kamim: [ 89 101 108  94 103  95  98]
seza: [158 147 144 171 160 168 168]
Kanes: [ 93 104 112  89  99  89 112]
zavu: [ 88  99 108  97 106  99 101]
Tiv: [113  81 113 110 113 110 113]
nesu: [ 91  98 110 106 110 109 106]
diff nesu: [ 91  99 110 106 110 109 106]
1, [98]
howmany nesu: [110]
2
diff Tiv: [113  82 113 110 113 110 113]
1, [81]
howmany Tiv: [113]
4

nud: [124 131 165 129 130 112 131 122 123 119  95 128 128 124  96 127 138 135
 126 130 120 115 124 131 148 127 121]
Bevi: [147 123 111 125 143 160 125 122 140 139 130 127 131 127 139 127 131 128
 123 131 125 148 139 126 120 130 135]
Dev: [105 132 128 132 104 102 130 141 116 128 141 130 110 132 132 130 133 126
 136 123 130 112 129 129 127 126 124]
gakod: [124 130 152 129 133 117 128 121 127 119  90 128 131 123  97 127 129 133
 124 131 117 120 123 131 148 128 123]
fof: [116 127  86 128 119 134 123 140 131 134 169 128 129 136 163 131 132 112
 129 123 128 134 132 126 111 128 132]
Kizif: [107 133 150 131 121  91 130 128 118 121 110 129 123 126 106 128 133 129
 128 128 121 106 125 132 144 126 119]
guzib: [140 123 111 125 142 154 123 121 141 130 124 127 144 126 135 127 126 127
 121 131 121 145 128 127 123 130 134]
zibo: [135 124  99 125 136 156 122 126 140 133 139 127 139 129 147 128 127 123
 123 129 124 146 130 126 115 130 136]
sume: [154 123 111 124 142 163 126 123 140 134 135 127 138 127 143 127 122 128
 124 131 128 149 130 125 117 130 136]
Bazed: [128 127 131 127 138 133 124 118 134 123  96 127 141 123 111 127 129 130
 119 132 110 132 124 130 141 129 128]
Nobuk: [142 126 115 127 128 142 133 132 129 138 167 128 120 132 157 128 123 128
 136 128 156 136 134 123 107 128 132]
howmany Bevi: [139]
3
[127 139 127 131 128 123 131 125 148 139 126]
Bevi
diff Bazed: [128 127 131 127 138 133 124 118 134 123  96 127 141 123 110 127 129 130
 119 132 110 132 124 130 141 129 128]
14, [111]

nibop: [108 159 123 134 127 144 110 139 130 112 109 155 138 130 151 139 137 128
 157 121 107 106 131 121 127 105 138 139 112 137 156 147 145 151 127 133
 131  85  90 105 140 128 139 110 131 120 132 115]
vov: [168 100 105 103 152 129 145 140 115 142 111 146 104 111 122 151 111 123
 113 134 121 152 135 138 115 124 119 104 130 118 126 124 110 112 130 150
 153 133 158 156 159 146 126 112 120 126 124 107]
ser: [156 120 123 126 129 145 132 107 102 145 121 127 107 136 126 166 122 117
 138 112 110 118 161 117 111 114 141 122 111 143 154  93 130 101 130 135
 129 110 106 106 149 140 137 101 121 106 136  98]
Nit: [164 102 107 108 145 137 144 137 108 141 104 140 103 123 120 157 113 117
 118 130 126 143 141 135 111 117 123 109 133 124 130 116 110 114 125 151
 145 133 157 154 162 148 125  98 119 128 125 113]
Sugop: [153 124 122 129 125 146 127 106  95 144 119 123 110 145 122 165 125 109
 141 113 119 113 165 117 106 115 141 124 114 147 156  91 131 136 125 132
 127 114 108 103 149 145 136  92 120 109 139 105]
Ziti: [ 97 146 129 148 124 111 124 118 134 124 152  99 133 142 114  95 126 137
 125 124 149 134  98 123 141 131 107 139 129 131 114 145 138 128 136 117
 102 162 141 117  90 101 130 163 132 127 143 143]
tud: [ 89 163 134 152 134 119 138 140 131 122 141  82 136 140 134  97 124 135
 129 117 138 115 118 126 151 129 111 134 143 130 110 143 137 138 137 113
 105 144 124 120 119 109 131 164 125 137 134 154]
diff vov: [168 100 105 103 152 129 145 140 115 142 111 146 104 111 122 151 111 123
 112 134 121 152 135 138 115 124 119 104 130 118 126 124 110 112 130 150
 153 133 158 156 159 146 126 112 120 126 124 107]
18, [113]
howmany ser: [126]
2

Zimi: [128 127 139  97 144 128  98 148 140 125  97 104 100  99 125 127]
medu: [128 128 101 142 100 127 145 103 102 111 141 132 137 138 122 128]
vevu: [127 127 151  82 158 128  82 163 153 130  83  95  87  86 126 127]
pimob: [127 127  85 158  81 126 162  84  84 104 156 142 150 152 120 127]
Vatu: [128 127 144  89 150 128  90 154 145 127 161 145 154 156 121 128]
Niz: [127 128 105 137 105 127 140 108 106 132 111 141 132 133 123 128]
datok: [127 127 139  95 144 127  96 149 140 125  96 103  98  98 125 127]
Lidep: [127 127  85 159  80 126 163  84  84 104 157 143 151 152 120 127]
dav: [127 127 151  82 158 128  82 163 144 130  83 100  87  86 126 127]
bemu: [128 127 144  89 150 128  90 154 145 127  90 100  94  93 125 127]
dogup: [128 128 149  86 157 128  86 161 152 129  87  97  90  89 126 128]
[ 85 159  80 126 163  84  84]
Lidep
[128 128 101 142 100 127 145 103 102 111 141 132 137 138 122 128]
medu
diff medu: [128 128 101 142 100 127 145 103 103 111 141 132 137 138 122 128]
8, [102]
diff bemu: [128 127 144  89 150 128  90 154 145 126  90 100  94  93 125 127]
9, [127]

mut: [139 139 105 119 126]
Rerot: [108 118 104 116 129]
fedi: [146 139 157 139 134]
falu: [ 84 111  90 110 125]
tudub: [ 90 119  85 110 121]
Gusu: [ 98 110  92 112 125]
gik: [126 116 117 118 124]
miti: [139 139 145 135 127]
Nal: [153 139 158 143 131]
nited: [152 136 155 140 132]
Riler: [104 120 111 116 127]
dus: [140 128 137 132 128]
diff Gusu: [ 98 109  92 112 125]
1, [110]
howmany Nal: [153]
1
diff mut: [139 139 105 119 127]
4, [126]
diff miti: [139 138 145 135 127]
1, [139]

nedis: [117 123 139 158 134 108 122 132 125 130  86 178 134 131 136 131 121 137
 120 115 126 118 130 134 120 148 129 123 111 135 130 120 158 129 119 128
 112 127 138 126 130 122 126 122 120 132 114 128 129 121 125 137 122 120
 136  97]
kave: [122 121 118 154 117 139 126 129 148 125  98 132 123 123 136 132 127 125
 138 123 123 122 123 124 131 165 126 127 147 123 138 124 141 130 131 127
 120 135 146 130 134 132 137 125 133 124 131 135 130 113 135 117 126 116
  93 150]
Kifo: [128 133 125 126 143 132 124 130 144 129 157 128 133 135 134 128 131 118
 128 132 129 137 120 140 161 143 122 130 127 126 128 123 134 124 131 118
 145 123 134 130 133 126 112 128 115 124 140 130 122 128 128 112 132 135
 155 135]
Sote: [124 121 126 183 123 119 141 129 107 125 147 114 120 125 125 127 115 132
 129 138 127 138 140 131 123 114 126 132 112 125 142 133 141 120 128 130
 138 138 141 137 113 129 144 134 133 134 126 127 123 126 135 134 126 128
 182  88]
zito: [129 120 123 126 121 124 128 124 113 126 122 115 125 122 140 126 135 127
 130 131 127 134 124 130 148 141 125 131 117 130 131 130 119 131 136 120
 128 147 146 129 126 129 121 128 122 145 116 132 129 134 145 119 132 129
 154 110]
howmany kave: [123]
6
howmany Kifo: [130]
4
diff zito: [129 120 123 126 121 124 128 124 113 126 122 115 125 122 140 126 135 127
 130 131 127 134 124 130 148 141 125 131 117 130 132 130 119 131 136 120
 128 147 146 129 126 129 121 128 122 145 116 132 129 134 145 119 132 129
 154 110]
30, [131]

Gab: [ 83 110 136 117 108 135 149 156 150 127 151 137 115 129 141 123 136 124
 150 107 136 115 171 131 147 146 153 121 136 100 134]
latup: [ 78 125 143 109 143 137 143 124 151 113 145 148 114  89 149 127 138 152
 144 126 141 143 154 128 131 164 128 136 127 139 142]
rageg: [124 150 106 136 106 135 149 157 148 128 151 136 115 132 141 124 136 123
 151 107 137 113 170 132 147 145 154 120 136  99 133]
movon: [ 94 112 139 125  99 135 140 160 141 129 150 129 118 144 139 127 136 117
 158 106 135 106 163 130 150 138 157 113 133  94 127]
Deni: [154 105 121 118 149 139 117 140 138 121 115 109 130 163 152 143 124 136
  98 140 130 130 117 114 137  88 108 139 119 162 160]
pez: [155 118 119 108 169 118 122 147 123 123 115 105 161 170 121 128 121 110
 109 139 139 113 136 124 131 112 108 144 160 144 149]
kes: [123 145 124 149 150 122  98 102 114 119 127 135 136 109 156 124 111 131
 155 153 138 157  99 136 128 178 142 134 127 137 112]
diff rageg: [124 150 106 136 106 135 148 157 148 128 151 136 115 132 141 124 136 123
 151 107 137 113 170 132 147 145 154 120 136  99 133]
6, [149]
diff pez: [155 118 119 108 169 118 122 147 123 123 115 105 161 170 121 128 121 110
 109 139 140 113 136 124 131 112 108 144 160 144 149]
20, [139]
[124 150 107 136]
Gab
[112 139 125  99 135]
movon

gobop: [156 100 113  79 106 169 155 131 115  96  95 134 157 168 125 139 151 143
 173 145 123 150 146 138 115 120 117 125 128 100  93 120 128 144 128 120
 120 119 101 137 109]
zolad: [156 100 113  79 106 169 155 131 115  96 145 134 157 168 125 139 145 143
 173 145 123 145 146 138 115 120 117 125  79 164  93 120 128 106 128 145
 180 121 122 124 114]
situ: [164  76 119  78 116 146 132 114 135 120 113 152 176 171 132 124 168 164
 141 129  95 116 108 137 119 125 131 142 132 144 114 124 127 118 129 142
 169 117  97 144 119]
howmany zolad: [145]
5
howmany gobop: [120]
4

nat: [155 132 167 124 146 137 125 120 124 143 141 124 121 121 139 142 126 145
 129 129 131 133 148 129 120 154 149 152 149 134 162 124 138 120 120 119
 128 141 136 137 122 144 119 140 140 125 144 124 120 122 130 121 127 128
 155 153 160 119 123 122 125 162]
dezo: [120 102 134 131 126 111 126  98 128 120 110 132 136 137 112 119 132 116
 128 124 129 129 113 130 137 108 115 112 115 127 100 133 113 133 137 139
 124 110 124 111 135 116 137 109 110 134 105 127 136 135 122 134 126 123
 108  97 103 138 130 135 132 102]
mipur: [143 150 122 126 121 155 132 167 124 146 137 125 120 122 138 146 127 145
 130 129 133 136 150 130 121 155 154 155 153 136 164 122 140 119 121 121
 129 141 140 137 120 148 121 139 137 128 141 125 120 126 129 121 125 127
 160 150 161 121 125 123 122 168]
der: [134  87 126 159 124 131 146 122 146 128 129 137 133 138  97 138 138 132
 141 113 137 137 132 137 135 127 133 129 131 135 125 134 102 138 136 136
 131 119 116 123 136 106 136 121 121 128 119 134 137 131 130 137 132 131
  93 110  90 137 135 132 132  86]
difub: [123  98 135 134 125 116 129 106 129 125 109 132 135 138 112 123 134 123
 128 121 132 133 118 130 137 112 121 120 123 131 107 135 110 130 136 138
 121 109 127 106 136 122 134 105 107 135 101 122 134 135 120 134 125 119
 114  97 110 136 127 137 135 109]
Revof: [137 154 122 126 129 146 131 159 128 137 146 124 120 119 144 138 124 141
 128 132 128 128 143 127 119 149 142 145 143 129 157 123 142 122 119 117
 131 146 132 144 121 140 119  96 146 122 151 128 120 120 134 122 130 133
 149  77 155 118 126 121 124 155]
sug: [129 103 132 134 132 117 131 104 123 119 112 137 140 135 111 119 136 120
 131 124 130 122 120 135 135 122 111 112 113 132 112 141 113 134 135 132
 117 107 126 117 138 111 136 113 119 130 115 125 137 131 123 128 125 125
 108 106 117 133 122 131 136 107]
kadev: [137 154 122 126 129 146 131 159 128 137 146 124 120 119 144 138 124 141
 128 132 128 128 143 127 119 149 142 145 143 129 157 123 142 122 119 117
 131 146 132 144 121 140 119 146 146 122 151 128 120 120 134 122 130 133
 149 159 155 118 126 121 124 155]
diff sug: [129 103 132 134 132 117 131 104 123 119 112 137 140 135 111 119 136 120
 131 124 130 122 120 135 135 122 111 112 113 133 112 141 113 134 135 132
 117 107 126 117 138 111 136 113 119 130 115 125 137 131 123 128 125 125
 108 106 117 133 122 131 136 107]
29, [132]
[155 132 167 124 146 137 125 120 122]
mipur
[137 154 122 126 129 146 131 159 128 137 146 124 120 119 144 138 124 141
 128 132 128 128 143 127 119 149 142 145 143 129 157 123 142 122 119 117
 131 146 132 144 121 140 119  96 146 122 151 128 120 120 134 122 130 133
 149  77 155 118 126 121 124 155]
Revof
[136 106]
der

sut: [109 100 145  87 150 131]
nuru: [ 85 119 130 135 116 156]
pekor: [140 136  97 165  86 173]
guno: [133 133 143 100 157 133]
bibu: [111 111 117 111 134 130]
Tuz: [137 145 156  78 149 102]
Nor: [111 108 117 157 107 147]
Sif: [149  97 124 123  96 134]
howmany bibu: [134]
1
howmany guno: [133]
3
diff bibu: [111 110 117 111 134 130]
1, [111]
howmany pekor: [86]
1
[111 108 117 157]
Nor
diff pekor: [140 136  97 164  86 173]
3, [165]

Muti: [165 110 125  84]
duve: [126 169 124 126]
mazut: [103  87 173 171]
zut: [117 147 123 161]
kufol: [111 110 104 155]
gavud: [110 111 104 155]
tuved: [144  85 142 121]
Gapa: [174  82  90 130]
tuzu: [ 96 171 171 171]
betu: [112  80 179 131]
bel: [125 113  97 140]
howmany duve: [124]
1
howmany tuzu: [170]
0
[110 111]
gavud

paniv: [129 114 127 131 117 114]
vub: [145  98 127 148 101 100]
Gami: [143 101 127 146 103 102]
Netas: [147  96 127 150  99  99]
liva: [155  86 127 159  89  89]
lefor: [108 135 127 109 139 133]
folik: [127  87 144 105 127  90]
bazaz: [113 130 127 115 134 128]
sugot: [112 130 127 114 134 129]
miken: [141 102 127 144 105 104]
howmany folik: [127]
2
howmany Netas: [96]
1
[127 144 105]
miken

regaf: [ 95 150 111 134 137 146 127 128 109 125 114 117 109 122 133 119]
koze: [123  80  95 149 111 108 112 118 156 137 148 120 178 130 139 165]
zigov: [138 144 138 149 111 124 143 138 131 127 122 138 105 138 127 107]
diff zigov: [137 144 138 149 111 124 143 138 131 127 122 138 105 138 127 107]
0, [138]
howmany zigov: [138]
5
[138 144 138 149 111 124 143 138 131 127 122 138 105 138 127 107]
zigov
[ 95 149 111]
koze
howmany zigov: [139]
0

sida: [160 121 131 132 124 129 128 127 122 139]
tafo: [119 139 122 124 127 122 130 126 129 134]
mosi: [150 120 135 127 130 123 127 126 127 131]
tolo: [169 119 122 136 131 132 127 129 129 145]
roli: [ 95 118 129 132 132 133 130 131 127 126]
lik: [104 127 127 128 129 126 128 127 128 127]
por: [160 121 131 132 124 129 133 127 122 139]
Bim: [111 126 128 128 128 127 130 127 123 128]
muro: [134 119 135 123 125 133 125 130 129 130]
nupe: [147 117 121 130 126 125 126 126 125 126]
howmany lik: [127]
4
diff sida: [160 121 132 132 124 129 128 127 122 139]
2, [131]
diff lik: [104 127 127 128 129 126 128 128 128 127]
7, [127]
diff sida: [160 121 131 132 124 129 129 127 122 139]
6, [128]

Zorep: [124 129 111 131 116 162 125 128 120 167 104 144]
gam: [112 133 108 130 123 152 133 127 137 173 100 131]
Pipu: [112 133 109 129 117 154 132 127 134 173 102 134]
rivon: [ 99 135 113 134 136 121 141 132 163 155 109 102]
Gav: [131 127 128 128 142  91 128 133 128  88 150 109]
bogob: [128 130 113 129 117 128 129 122 124 171 103 143]
Zomef: [150 122 147 125 130 109 120 128 108  82 156 133]
fop: [100 137 112 132 129 137 138 133 153 167 128 116]
[129 111 131]
Zorep
diff fop: [100 137 112 132 129 137 139 133 153 167 128 116]
6, [138]
diff Zorep: [124 129 111 131 116 162 125 128 120 167 105 144]
10, [104]

novup: [101 161 103 156 159 117 156  96]
Bemak: [119 105 142 110  96 130  99 158]
rimo: [ 92 165  84 173 160 101 155  91]
Zir: [157  94 158  95  96 144 100 162]
Vel: [118 100 100 118  97 100 100 155]
Gosu: [123 108  92 155 100  90  98 145]
ruf: [137 137 124 128 104 117 105 137]
Vilo: [106 160 112 148 119 124  95  97]
[117 105]
ruf
diff novup: [101 161 103 156 159 118 156  96]
5, [117]
[106 160]
Vilo
howmany ruf: [137]
3
howmany novup: [96]
1
[158  95]
Zir
howmany Vel: [117]
0

pipam: [154 119 122 151  74 135 131 120]
zipo: [ 75 115  76 140  75 115  75 115]
Debal: [119 119 131 131 119 119 131 131]
diff pipam: [154 119 122 151  74 135 130 120]
6, [131]
howmany Debal: [119]
4
[119 122 151]
pipam
howmany zipo: [75]
3
howmany zipo: [76]
1
[119 119 131 131 119 119 131 131]
Debal

dila: [148  99 120 107 132 121  95 168 125 166 102 142 141 106 141 141 140  89
 150 158 172 114 121 128 136]
Bitud: [ 95 125 166 107 120 132  99 148 168 121 132 142 124 103 146 148 133 112
 154 162 153 133 133 149 118]
mitoz: [149 109 128 105 120  94  79 143 101 143 133 134 122 102 148 149 143 105
 151 158 147 139 138 149 119]
[148  99 120 107 132 121  95 168 125 166]
dila
[149 109]
mitoz

napu: [151 151 114 140 149]
Giziz: [138  85 118 133 108]
dasa: [150 153 150 139 150]
diff napu: [151 151 115 140 149]
2, [114]
[140 149]
napu
howmany napu: [151]
2
howmany dasa: [150]
3
diff napu: [151 152 114 140 149]
1, [151]

bira: [127 162 148 118 144 169 168 125 149 127 156 118 119 157 156 166 119 146
 136 166 157]
damo: [123 122 123 125 123 122 122 123 123 123 122 125 125 122 122 123 126 123
 123 122 124]
Nup: [127 128 128 128 127 127 127 127 127 127 127 128 128 127 127 128 128 127
 127 127 127]
howmany bira: [155]
0
diff Nup: [127 128 128 129 127 127 127 127 127 127 127 128 128 127 127 128 128 127
 127 127 127]
3, [128]

